Below are the code and all the weights of a small trained network. Each question names an input and a target symbol and asks about switching units off, where a switched-off unit gives its printed mean instead of its output.

import numpy as np


def w(rows, s, z=0):
    codes = np.array(rows[::2]) - 128.0
    scale = np.full(codes.shape[1], s)
    scale[-1] = z or s
    return codes * scale


def norm(h):
    return h / np.sqrt((h * h).mean(-1, keepdims=True) + 1e-5)


def softmax(a):
    e = np.exp(a - a.max(-1, keepdims=True))
    return e / e.sum(-1, keepdims=True)


def log_softmax(a):
    a = a - a.max(-1, keepdims=True)
    return a - np.log(np.exp(a).sum(-1, keepdims=True))


def net(x, mask):
    ids = ['αβγδεζηθμξπστφψω'.index(c) for c in x.split()]
    T = len(ids)
    res = E[ids] + P[:T]
    u = 0
    for l in range(3):
        r = norm(res)
        for j in range(2):
            rows = slice(4 * j, 4 * j + 4)
            q, k, v = (r @ M[l][rows].T for M in (Q, K, V))
            z = softmax(np.where(np.tri(T) > 0, q @ k.T / 4**0.5, -1e9)) @ v
            o = O[l][rows]
            res = res + np.where(mask[u + j], z, o[:, -1]) @ o[:, :-1]
        u += 2
    return log_softmax(norm(res)[-1] @ U[:, :-1].T + U[:, -1])


Q, K, V, O = {}, {}, {}, {}
E = w([
[99,125,67,95,112,48,105],'α',
[68,84,137,108,176,163,37],'β',
[175,129,94,95,171,99,59],'γ',
[212,178,155,125,83,65,158],'δ',
[139,100,140,157,173,69,58],'ε',
[110,159,155,2,204,45,39],'ζ',
[178,19,192,79,77,122,148],'η',
[117,131,115,113,84,89,3],'θ',
[164,122,158,103,206,139,169],'μ',
[70,160,178,65,100,99,85],'ξ',
[143,249,147,148,175,150,137],'π',
[175,146,230,135,120,191,97],'σ',
[70,111,165,128,167,48,101],'τ',
[132,144,115,78,126,149,95],'φ',
[97,129,161,161,102,85,78],'ψ',
[181,94,85,199,137,152,150],'ω',
],0.007)
P = w([
[147,168,156,45,170,64,4],'0',
[155,169,159,76,165,90,42],'1',
[171,165,150,99,169,107,62],'2',
[179,159,149,105,161,113,83],'3',
[183,163,143,113,166,127,100],'4',
[190,155,153,104,146,128,111],'5',
[191,159,151,123,162,154,121],'6',
[196,150,136,136,165,160,133],'7',
[207,165,144,151,165,160,151],'8',
],0.0023)
Q[0] = w([
[117,117,121,125,131,113,119],'L0H1',
[105,117,102,119,119,116,114],'L0H1',
[131,121,92,104,131,134,97],'L0H1',
[176,134,132,129,156,136,119],'L0H1',
[170,62,83,136,146,101,8],'L0H2',
[149,130,173,107,107,139,125],'L0H2',
[120,139,96,159,136,136,95],'L0H2',
[62,88,141,121,86,163,203],'L0H2',
],0.015)
K[0] = w([
[107,155,122,120,137,141,135],'L0H1',
[96,154,138,140,154,123,141],'L0H1',
[83,127,126,178,126,118,158],'L0H1',
[124,105,110,147,83,136,138],'L0H1',
[168,43,114,228,83,184,247],'L0H2',
[152,143,177,102,138,124,139],'L0H2',
[141,99,106,191,99,150,116],'L0H2',
[51,92,149,44,109,84,22],'L0H2',
],0.012)
V[0] = w([
[127,104,133,133,159,171,132],'L0H1',
[186,121,95,135,113,103,186],'L0H1',
[116,112,44,162,131,124,101],'L0H1',
[171,113,116,201,66,172,159],'L0H1',
[168,146,178,97,121,120,155],'L0H2',
[198,144,239,59,110,128,125],'L0H2',
[73,74,3,187,102,127,98],'L0H2',
[123,132,110,131,118,127,108],'L0H2',
],0.0038)
O[0] = w([
[159,143,121,141,123,106,148,105],'L0H1',
[163,125,157,172,153,189,143,84],'L0H1',
[161,120,126,119,187,106,120,98],'L0H1',
[170,127,112,168,187,160,215,31],'L0H1',
[159,152,195,105,122,112,121,182],'L0H2',
[191,161,251,77,116,74,117,249],'L0H2',
[51,60,32,172,115,151,134,3],'L0H2',
[115,112,101,139,130,119,130,122],'L0H2',
],0.0031,0.0037)
Q[1] = w([
[126,103,152,226,86,132,73],'L1H1',
[206,150,182,131,164,94,123],'L1H1',
[120,78,4,148,170,119,74],'L1H1',
[205,146,120,131,91,215,75],'L1H1',
[226,155,133,83,147,149,138],'L1H2',
[67,112,60,84,143,146,157],'L1H2',
[139,102,106,139,54,174,101],'L1H2',
[178,112,128,155,200,117,148],'L1H2',
],0.02)
K[1] = w([
[111,93,134,223,46,149,78],'L1H1',
[199,188,153,172,162,139,121],'L1H1',
[93,89,2,134,194,103,64],'L1H1',
[186,144,87,145,86,243,88],'L1H1',
[219,196,155,86,160,159,185],'L1H2',
[69,122,103,15,124,120,95],'L1H2',
[160,140,125,123,55,154,51],'L1H2',
[151,163,187,128,198,85,124],'L1H2',
],0.016)
V[1] = w([
[222,120,67,101,157,121,2],'L1H1',
[139,135,94,51,127,119,108],'L1H1',
[134,183,136,88,35,237,213],'L1H1',
[54,135,150,53,173,121,123],'L1H1',
[138,118,110,145,72,142,41],'L1H2',
[101,104,152,175,170,73,95],'L1H2',
[136,120,167,112,119,116,119],'L1H2',
[118,122,98,149,119,131,77],'L1H2',
],0.0074)
O[1] = w([
[231,156,72,14,202,166,119,254],'L1H1',
[87,147,108,61,137,128,133,174],'L1H1',
[79,154,98,143,2,234,193,73],'L1H1',
[39,166,197,68,131,100,162,162],'L1H1',
[168,132,100,102,97,131,25,151],'L1H2',
[116,124,198,144,138,57,90,151],'L1H2',
[214,122,136,117,190,112,110,196],'L1H2',
[97,136,124,111,71,131,63,108],'L1H2',
],0.0056,0.0064)
Q[2] = w([
[127,131,102,120,112,92,183],'L2H1',
[191,143,210,98,137,130,191],'L2H1',
[17,107,79,193,145,98,56],'L2H1',
[91,18,93,111,105,107,74],'L2H1',
[41,134,80,175,123,117,110],'L2H2',
[139,121,109,157,143,73,167],'L2H2',
[79,54,94,115,63,144,114],'L2H2',
[248,132,199,69,137,139,124],'L2H2',
],0.018)
K[2] = w([
[107,130,95,109,127,101,177],'L2H1',
[160,124,208,149,111,153,231],'L2H1',
[62,119,76,168,149,99,32],'L2H1',
[107,78,79,90,101,121,41],'L2H1',
[151,168,143,88,155,119,83],'L2H2',
[123,140,181,93,106,98,168],'L2H2',
[119,93,104,108,103,112,63],'L2H2',
[163,71,107,249,92,175,210],'L2H2',
],0.015)
V[2] = w([
[79,147,93,109,188,105,170],'L2H1',
[137,253,124,180,150,140,90],'L2H1',
[164,148,99,83,119,33,141],'L2H1',
[111,108,180,95,216,162,87],'L2H1',
[110,84,143,122,191,197,76],'L2H2',
[174,73,118,82,144,90,172],'L2H2',
[117,243,73,167,175,110,117],'L2H2',
[111,164,174,142,173,163,143],'L2H2',
],0.013)
O[2] = w([
[75,96,53,152,164,109,152,97],'L2H1',
[108,254,125,194,130,134,131,183],'L2H1',
[136,107,86,167,48,84,190,232],'L2H1',
[106,106,135,183,128,233,124,246],'L2H1',
[88,122,163,145,110,213,126,152],'L2H2',
[122,76,173,114,86,110,223,216],'L2H2',
[88,246,71,186,159,105,141,146],'L2H2',
[105,146,130,148,221,143,130,154],'L2H2',
],0.0088,0.011)
U = w([
[68,84,30,120,93,67,128,241],'α',
[46,75,114,128,160,190,55,250],'β',
[216,132,45,48,211,143,126,31],'γ',
[207,167,126,128,77,26,192,122],'δ',
[183,80,124,148,208,79,68,195],'ε',
[66,150,148,9,197,80,134,119],'ζ',
[171,2,178,66,88,134,143,164],'η',
[159,136,67,99,75,124,13,163],'θ',
[81,73,152,168,200,166,254,62],'μ',
[11,157,186,102,32,115,122,128],'ξ',
[78,237,69,201,184,124,120,125],'π',
[199,169,232,136,157,210,91,85],'σ',
[53,86,184,172,168,50,109,210],'τ',
[106,161,54,29,92,207,172,56],'φ',
[122,118,162,236,68,84,39,45],'ψ',
[197,92,67,232,88,185,135,141],'ω',
],0.0094,0.0024)

Each question gives the input, a string of symbols that net reads in full, and the target symbol t.
The units are the heads (4 rows each of Q, K, V and O). Each row of codes is followed by its name. A weight is (code - 128) times the scale printed after its matrix; where a second scale follows, it is the last column's (O and U).
mask holds one flag per head, layer by layer. A switched-off head (its flag False) gives its mean, the last column of its rows in O, instead of its output. The means were averaged over made-up inputs and are rounded, as every weight is.
A unit's drop is (log p(t) with every unit on - log p(t) with that unit switched off) / (log p(t) with every unit on - log p(t) with every unit switched off).
The circuit of an input: a set's keep is (log p(t) with only the set's units on - log p(t) with every unit switched off) / (log p(t) with every unit on - log p(t) with every unit switched off). Starting from all 6 units, units are removed one at a time, each time the one whose removal leaves the highest keep (on an exact tie, the one counted first), for as long as the keep stays at least 0.8.
circuit, biggest first: the units of the circuit, biggest drop first
most important unit: the unit with the biggest drop
heads that matter: for each layer, one digit per head in row order, 1 if its drop is at least 0.15 and else 0, layers parted by /
drop of u: that unit's drop, to one decimal
input φ ε φ ψ ζ, target ζ: most important unit	L1H1
input β α ξ μ, target μ: circuit, biggest first	(L2H1; L1H2)
input μ ξ α ζ γ, target μ: heads that matter	00 / 00 / 10
input τ ξ ψ φ γ ξ ω ε ζ, target ζ: circuit, biggest first	(L1H1; L0H2)
input γ β μ π, target π: heads that matter	00 / 10 / 01
input ξ θ α, target α: circuit, biggest first	(L2H1; L0H2)
input η ε α μ δ φ π φ, target π: circuit, biggest first	(L1H1; L2H2)
input η θ ψ φ ω η μ, target μ: circuit, biggest first	(L1H2; L2H1)
input φ ε ξ α ω σ β, target β: circuit, biggest first	(L0H2; L2H1)
input φ β σ ξ φ ψ β ψ, target σ: heads that matter	00 / 00 / 11
input φ γ ε δ σ π ξ, target π: heads that matter	00 / 01 / 01
input ξ μ β, target μ: heads that matter	01 / 01 / 10
input ξ α ω α ξ ζ μ θ, target θ: circuit, biggest first	(L0H2; L1H2)
input ε γ φ ζ φ π η π, target π: most important unit	L2H2
input μ γ φ ε μ ξ γ δ ψ, target δ: circuit, biggest first	(L1H1; L2H1)
input φ δ φ τ, target δ: heads that matter	00 / 00 / 00
input ξ π δ γ ξ μ ζ, target μ: circuit, biggest first	(L1H2; L2H1)
input β τ δ ε ε σ δ π γ, target π: circuit, biggest first	(L2H2; L1H2)
input β δ ψ η π τ γ, target π: heads that matter	00 / 00 / 00
input φ ξ ξ ε, target ε: circuit, biggest first	(L1H1)
input τ γ ω γ ω ξ, target ξ: heads that matter	01 / 10 / 00
input ξ ε μ γ ε α, target μ: heads that matter	00 / 01 / 10
input δ γ φ β, target δ: heads that matter	00 / 00 / 00
input ω ε β ξ γ, target γ: heads that matter	01 / 10 / 00
input ε ψ θ π δ τ, target δ: drop of L1H1	0.1
input τ σ σ σ π ξ η θ ξ, target η: drop of L0H2	0.0
input δ ζ φ α σ τ, target σ: most important unit	L1H1
